Below are the code and all the weights of a small trained network. Each question names an input and a class and asks about switching units off, where a switched-off unit gives its printed mean instead of its output.

import numpy as np


def w(rows, s, z=0):
    codes = np.array(rows[::2]) - 128.0
    scale = np.full(codes.shape[1], s)
    scale[-1] = z or s
    return codes * scale


def norm(h):
    return h / np.sqrt((h * h).mean(-1, keepdims=True) + 1e-5)


def f(y):
    return np.maximum(y, 0)


def log_softmax(a):
    a = a - a.max(-1, keepdims=True)
    return a - np.log(np.exp(a).sum(-1, keepdims=True))


def net(x, mask):
    res = np.array(x, float).reshape(1, 5) / 4 @ E
    u = 0
    for l in range(2):
        y = f(norm(res) @ A[l][:, :-1].T + A[l][:, -1])
        res = res + np.where(mask[u : u + 15], y, B[l][:, -1]) @ B[l][:, :-1]
        u += 15
    return log_softmax(norm(res)[-1] @ U[:, :-1].T + U[:, -1])


A, B = {}, {}
E = w([
[111,180,106,76,113,18,176,199,63],'x0',
[131,136,133,134,125,128,130,132,134],'x1',
[116,112,67,137,46,84,35,135,151],'x2',
[131,131,126,127,130,130,127,128,126],'x3',
[173,42,146,165,195,2,129,154,176],'x4',
],0.00066)
A[0] = w([
[93,196,111,97,67,177,126,113,82,136],'L0N0',
[139,149,161,53,173,130,200,202,77,119],'L0N1',
[198,175,149,153,113,124,141,173,155,146],'L0N2',
[101,73,141,111,151,130,128,111,99,185],'L0N3',
[149,77,151,145,131,39,93,124,160,169],'L0N4',
[147,147,69,149,83,63,129,180,91,97],'L0N5',
[157,127,186,103,231,94,175,102,160,113],'L0N6',
[64,182,159,91,200,158,218,119,119,2],'L0N7',
[135,162,47,126,60,53,107,148,95,117],'L0N8',
[97,118,83,122,59,78,76,195,127,68],'L0N9',
[148,109,104,109,167,31,139,141,133,141],'L0N10',
[94,149,132,112,175,204,210,132,100,8],'L0N11',
[122,189,129,60,83,178,153,94,71,143],'L0N12',
[82,164,126,140,74,122,83,103,105,46],'L0N13',
[127,131,140,156,122,251,96,115,129,156],'L0N14',
],0.0016,0.00045)
B[0] = w([
[116,87,95,153,182,128,138,205,153,233],'L0N0',
[129,134,170,102,147,81,118,26,169,245],'L0N1',
[65,97,95,103,104,151,125,113,103,153],'L0N2',
[154,191,157,161,123,118,109,158,145,165],'L0N3',
[92,124,102,124,137,240,171,192,94,251],'L0N4',
[112,123,177,63,148,117,147,67,196,220],'L0N5',
[172,92,114,190,24,147,109,142,62,247],'L0N6',
[199,80,154,210,22,114,115,94,63,215],'L0N7',
[108,146,193,127,143,127,124,66,184,239],'L0N8',
[207,82,140,167,62,129,119,54,5,221],'L0N9',
[103,165,70,171,185,252,123,175,134,243],'L0N10',
[185,108,156,186,58,122,164,141,87,206],'L0N11',
[107,107,94,159,191,126,138,235,181,232],'L0N12',
[157,80,128,168,143,117,149,166,78,177],'L0N13',
[107,148,139,50,174,14,125,127,155,247],'L0N14',
],0.0014,0.0013)
A[1] = w([
[108,188,170,106,156,76,207,124,101,140],'L1N0',
[137,175,137,113,101,125,143,107,175,254],'L1N1',
[180,109,173,178,193,174,122,51,172,199],'L1N2',
[201,138,99,147,88,172,143,103,93,153],'L1N3',
[85,206,97,79,100,155,139,164,104,125],'L1N4',
[123,104,72,175,157,136,156,255,159,58],'L1N5',
[113,167,112,56,129,49,155,134,106,113],'L1N6',
[120,169,111,89,61,161,97,131,122,157],'L1N7',
[104,143,141,130,76,158,122,86,136,144],'L1N8',
[155,98,150,138,190,128,103,90,231,123],'L1N9',
[143,99,118,112,127,91,151,154,91,200],'L1N10',
[126,101,126,127,119,155,76,61,164,159],'L1N11',
[91,159,108,155,129,207,165,228,114,106],'L1N12',
[128,89,48,159,25,98,49,105,143,193],'L1N13',
[124,143,116,110,129,199,133,115,79,165],'L1N14',
],0.0019,0.00062)
B[1] = w([
[89,148,107,94,85,136,64,77,168,211],'L1N0',
[114,80,99,116,166,87,123,90,150,155],'L1N1',
[95,190,113,86,76,91,111,139,106,253],'L1N2',
[144,91,143,153,108,58,132,139,97,177],'L1N3',
[143,78,109,150,189,115,100,151,168,170],'L1N4',
[144,90,59,136,192,218,65,179,119,203],'L1N5',
[108,164,120,120,100,178,98,68,177,187],'L1N6',
[165,86,108,151,204,138,120,148,130,164],'L1N7',
[122,88,107,126,142,91,138,166,113,156],'L1N8',
[67,175,66,42,118,127,125,113,133,207],'L1N9',
[113,142,149,114,110,204,99,115,167,190],'L1N10',
[103,191,139,103,107,63,147,124,128,199],'L1N11',
[148,51,95,160,176,122,65,151,143,192],'L1N12',
[178,154,234,155,139,144,249,114,67,229],'L1N13',
[173,96,115,143,144,48,128,158,162,161],'L1N14',
],0.0019)
U = w([
[148,30,30,184,248,195,67,252,146,253],'0',
[215,129,241,206,50,86,226,98,22,96],'1',
[7,238,98,3,93,101,78,34,218,27],'2',
],0.0049,0.00051)

Each question gives the input, the list of numbers given to net, and the class t.
The units are the neurons (one row each of A and B). Each row of codes is followed by its name. A weight is (code - 128) times the scale printed after its matrix; where a second scale follows, it is the last column's (A, B and U).
mask holds one flag per neuron, layer by layer. A switched-off neuron (its flag False) gives its mean, the last column of its row in B, instead of its output. The means were averaged over made-up inputs and are rounded, as every weight is.
A unit's drop is (log p(t) with every unit on - log p(t) with that unit switched off) / (log p(t) with every unit on - log p(t) with every unit switched off).
The circuit of an input: a set's keep is (log p(t) with only the set's units on - log p(t) with every unit switched off) / (log p(t) with every unit on - log p(t) with every unit switched off). Starting from the 12 units with the biggest drops (on a tie, the unit counted first), units are removed one at a time, each time the one whose removal leaves the highest keep (on an exact tie, the one counted first), for as long as the keep stays at least 0.8.
circuit, biggest first: the units of the circuit, biggest drop first
most important unit: the unit with the biggest drop
top k neurons: the k neurons with the biggest drops, biggest first
top k neurons in layer l: the k neurons of layer l with the biggest drops, biggest first
drop of u: that unit's drop, to one decimal
input [-4,-2,8,-6,-3], class 1: most important unit -> L1N13
input [-3,-1,-1,-4,2], class 2: top 2 neurons in layer 1 -> (L1N2; L1N9)
input [-2,8,5,-5,3], class 1: top 2 neurons -> (L1N13; L0N9)
input [-5,-5,2,-2,4], class 2: top 3 neurons -> (L1N9; L0N12; L0N0)
input [-7,-5,-4,-1,6], class 2: circuit, biggest first -> (L1N9; L1N2)
input [-5,-2,-6,-1,5], class 1: top 3 neurons -> (L0N6; L0N12; L0N0)
input [0,2,-2,1,-2], class 0: top 3 neurons -> (L0N12; L0N0; L0N9)
input [-2,-6,4,-7,-4], class 0: top 2 neurons -> (L0N0; L0N1)
input [-7,6,-7,5,-4], class 1: top 2 neurons in layer 1 -> (L1N0; L1N3)
input [-7,-3,4,7,6], class 2: top 4 neurons in layer 1 -> (L1N9; L1N2; L1N11; L1N12)
input [5,2,-6,-8,-7], class 0: top 2 neurons in layer 1 -> (L1N12; L1N13)
input [-1,-7,6,-7,5], class 1: top 2 neurons in layer 0 -> (L0N9; L0N12)
input [-7,5,-7,0,0], class 1: top 3 neurons in layer 1 -> (L1N0; L1N3; L1N6)
input [-5,-6,8,-7,2], class 1: circuit, biggest first -> (L1N13)
input [4,4,7,1,3], class 1: top 2 neurons -> (L0N9; L1N13)
input [4,1,-5,5,-7], class 0: drop of L0N12 -> 0.4
input [7,-7,-1,-4,4], class 2: drop of L0N1 -> 0.1
input [-7,-1,-6,7,-7], class 0: drop of L1N12 -> 0.8
